Below is a small trained network, with its code and all its weights. Each question gives an input and a class and asks what happens when units are switched off, that is, made to give their printed mean instead of their output.

import numpy as np


def w(rows, s, z=0):
    codes = np.array(rows[::2]) - 128.0
    scale = np.full(codes.shape[1], s)
    scale[-1] = z or s
    return codes * scale


def f(y):
    return np.maximum(y, 0)


def log_softmax(a):
    a = a - a.max(-1, keepdims=True)
    return a - np.log(np.exp(a).sum(-1, keepdims=True))


def net(x, mask):
    res = np.array(x, float).reshape(1, 4) / 4 @ E
    y = f(res @ A[0][:, :-1].T + A[0][:, -1])
    res = res + np.where(mask, y, B[0][:, -1]) @ B[0][:, :-1]
    return log_softmax(res[-1] @ U[:, :-1].T + U[:, -1])


A, B = {}, {}
E = w([
[123,130,127,128,128],'x0',
[109,43,118,45,125],'x1',
[181,127,3,97,120],'x2',
[93,43,92,213,175],'x3',
],0.013)
A[0] = w([
[127,113,158,146,184,103],'N1',
[116,107,79,190,183,1],'N2',
[84,144,140,133,108,132],'N3',
[196,162,109,110,146,139],'N4',
[77,115,117,125,124,134],'N5',
[116,79,92,210,79,148],'N6',
[110,129,103,149,154,60],'N7',
[165,81,98,131,108,14],'N8',
[120,141,165,81,88,30],'N9',
[151,91,130,97,98,169],'N10',
[123,172,122,101,100,87],'N11',
[129,140,202,121,195,209],'N12',
[173,183,69,126,112,165],'N13',
[167,100,146,143,94,114],'N14',
[133,132,193,125,167,154],'N15',
[120,68,125,113,174,92],'N16',
[103,155,117,118,116,139],'N17',
[93,8,150,124,142,113],'N18',
[114,71,161,115,158,125],'N19',
[150,117,29,121,111,43],'N20',
[118,143,175,136,125,78],'N21',
[95,186,227,125,131,64],'N22',
[90,145,183,125,146,164],'N23',
[116,114,118,84,126,65],'N24',
[80,194,93,111,170,123],'N25',
[153,177,146,211,145,125],'N26',
[170,99,162,141,121,127],'N27',
[122,122,57,105,149,206],'N28',
[121,65,211,142,160,145],'N29',
[115,149,215,149,99,28],'N30',
[86,155,121,106,153,123],'N31',
[114,140,99,44,96,33],'N32',
[70,157,139,164,92,118],'N33',
[150,144,114,133,81,135],'N34',
[109,85,120,63,106,61],'N35',
[84,74,187,124,140,121],'N36',
[193,155,192,52,119,123],'N37',
[119,91,120,50,128,195],'N38',
[128,154,190,35,90,30],'N39',
[104,170,161,41,110,207],'N40',
[135,220,77,124,88,143],'N41',
[121,166,131,186,143,228],'N42',
[164,147,150,190,159,50],'N43',
[117,141,54,91,182,84],'N44',
],0.014,0.0089)
B[0] = w([
[104,157,77,130,92,164],'N1',
[234,49,214,94,180,178],'N2',
[123,104,125,122,141,158],'N3',
[103,146,117,79,99,197],'N4',
[140,140,135,123,124,157],'N5',
[95,106,125,185,201,211],'N6',
[148,122,160,111,127,143],'N7',
[77,150,101,162,153,152],'N8',
[78,143,62,167,162,163],'N9',
[93,133,136,156,136,186],'N10',
[114,163,89,149,82,169],'N11',
[92,126,85,186,143,226],'N12',
[139,174,163,82,32,235],'N13',
[150,135,92,119,120,129],'N14',
[147,107,114,151,192,196],'N15',
[83,141,81,120,65,180],'N16',
[146,148,128,119,111,152],'N17',
[119,207,115,108,77,233],'N18',
[118,175,120,97,76,186],'N19',
[134,99,122,211,224,213],'N20',
[202,76,195,83,132,164],'N21',
[142,90,139,122,122,225],'N22',
[133,121,134,158,165,206],'N23',
[191,90,189,121,162,151],'N24',
[136,141,120,121,102,158],'N25',
[135,76,144,188,208,212],'N26',
[109,136,130,130,144,145],'N27',
[174,119,189,105,111,236],'N28',
[103,187,84,133,85,224],'N29',
[198,112,178,111,113,191],'N30',
[115,138,126,95,118,138],'N31',
[179,115,121,75,109,184],'N32',
[112,84,121,121,173,171],'N33',
[122,160,122,100,93,167],'N34',
[175,70,173,146,168,179],'N35',
[84,189,101,103,94,206],'N36',
[120,103,148,163,149,228],'N37',
[96,115,74,198,215,229],'N38',
[89,78,83,188,254,208],'N39',
[185,85,179,127,168,249],'N40',
[106,173,141,68,54,230],'N41',
[144,87,203,79,131,226],'N42',
[70,145,83,182,176,163],'N43',
[134,83,127,168,182,191],'N44',
],0.0087,0.013)
U = w([
[212,75,207,75,168,231],'0',
[54,112,84,167,210,4],'1',
[75,253,96,42,55,172],'2',
],0.012,0.0013)

Each question gives the input, the list of numbers given to net, and the class t.
The units are the neurons (one row each of A and B). Each row of codes is followed by its name. A weight is (code - 128) times the scale printed after its matrix; where a second scale follows, it is the last column's (A, B and U).
mask holds one flag per neuron, in row order. A switched-off neuron (its flag False) gives its mean, the last column of its row in B, instead of its output. The means were averaged over made-up inputs and are rounded, as every weight is.
A unit's drop is (log p(t) with every unit on - log p(t) with that unit switched off) / (log p(t) with every unit on - log p(t) with every unit switched off).
The circuit of an input: a set's keep is (log p(t) with only the set's units on - log p(t) with every unit switched off) / (log p(t) with every unit on - log p(t) with every unit switched off). Starting from the 12 units with the biggest drops (on a tie, the unit counted first), units are removed one at a time, each time the one whose removal leaves the highest keep (on an exact tie, the one counted first), for as long as the keep stays at least 0.8.
units of the circuit, in order: the units of the circuit, biggest drop first
unit that matters most: the unit with the biggest drop
k most important neurons: the k neurons with the biggest drops, biggest first
drop when u is switched off: that unit's drop, to one decimal
input [-5,-7,0,-1], class 0: units of the circuit, in order -> [N42]
input [5,1,-6,-3], class 1: 4 most important neurons -> [N12, N39, N28, N2]
input [-8,4,-3,-7], class 1: 2 most important neurons -> [N39, N9]
input [5,-5,0,-1], class 0: 3 most important neurons -> [N26, N18, N29]
input [-5,7,0,-3], class 1: 2 most important neurons -> [N38, N39]
input [-6,4,-1,-5], class 1: 2 most important neurons -> [N39, N38]
input [4,1,-1,-5], class 1: 2 most important neurons -> [N39, N28]
input [-4,8,0,-5], class 1: 2 most important neurons -> [N38, N39]
input [-3,-4,1,8], class 0: 3 most important neurons -> [N2, N42, N38]
input [3,-1,3,7], class 0: 2 most important neurons -> [N2, N38]
input [0,3,-3,-6], class 1: 2 most important neurons -> [N39, N9]
input [0,8,0,-3], class 1: 2 most important neurons -> [N38, N39]
input [8,0,1,-4], class 2: 3 most important neurons -> [N2, N26, N20]
input [-4,-6,1,0], class 2: unit that matters most -> N40
input [3,1,0,-6], class 1: drop when N42 is switched off -> 0.5
input [5,5,-5,7], class 2: drop when N28 is switched off -> 0.0
input [1,4,-6,1], class 2: drop when N18 is switched off -> 0.1
input [5,-5,8,7], class 0: drop when N2 is switched off -> 0.4
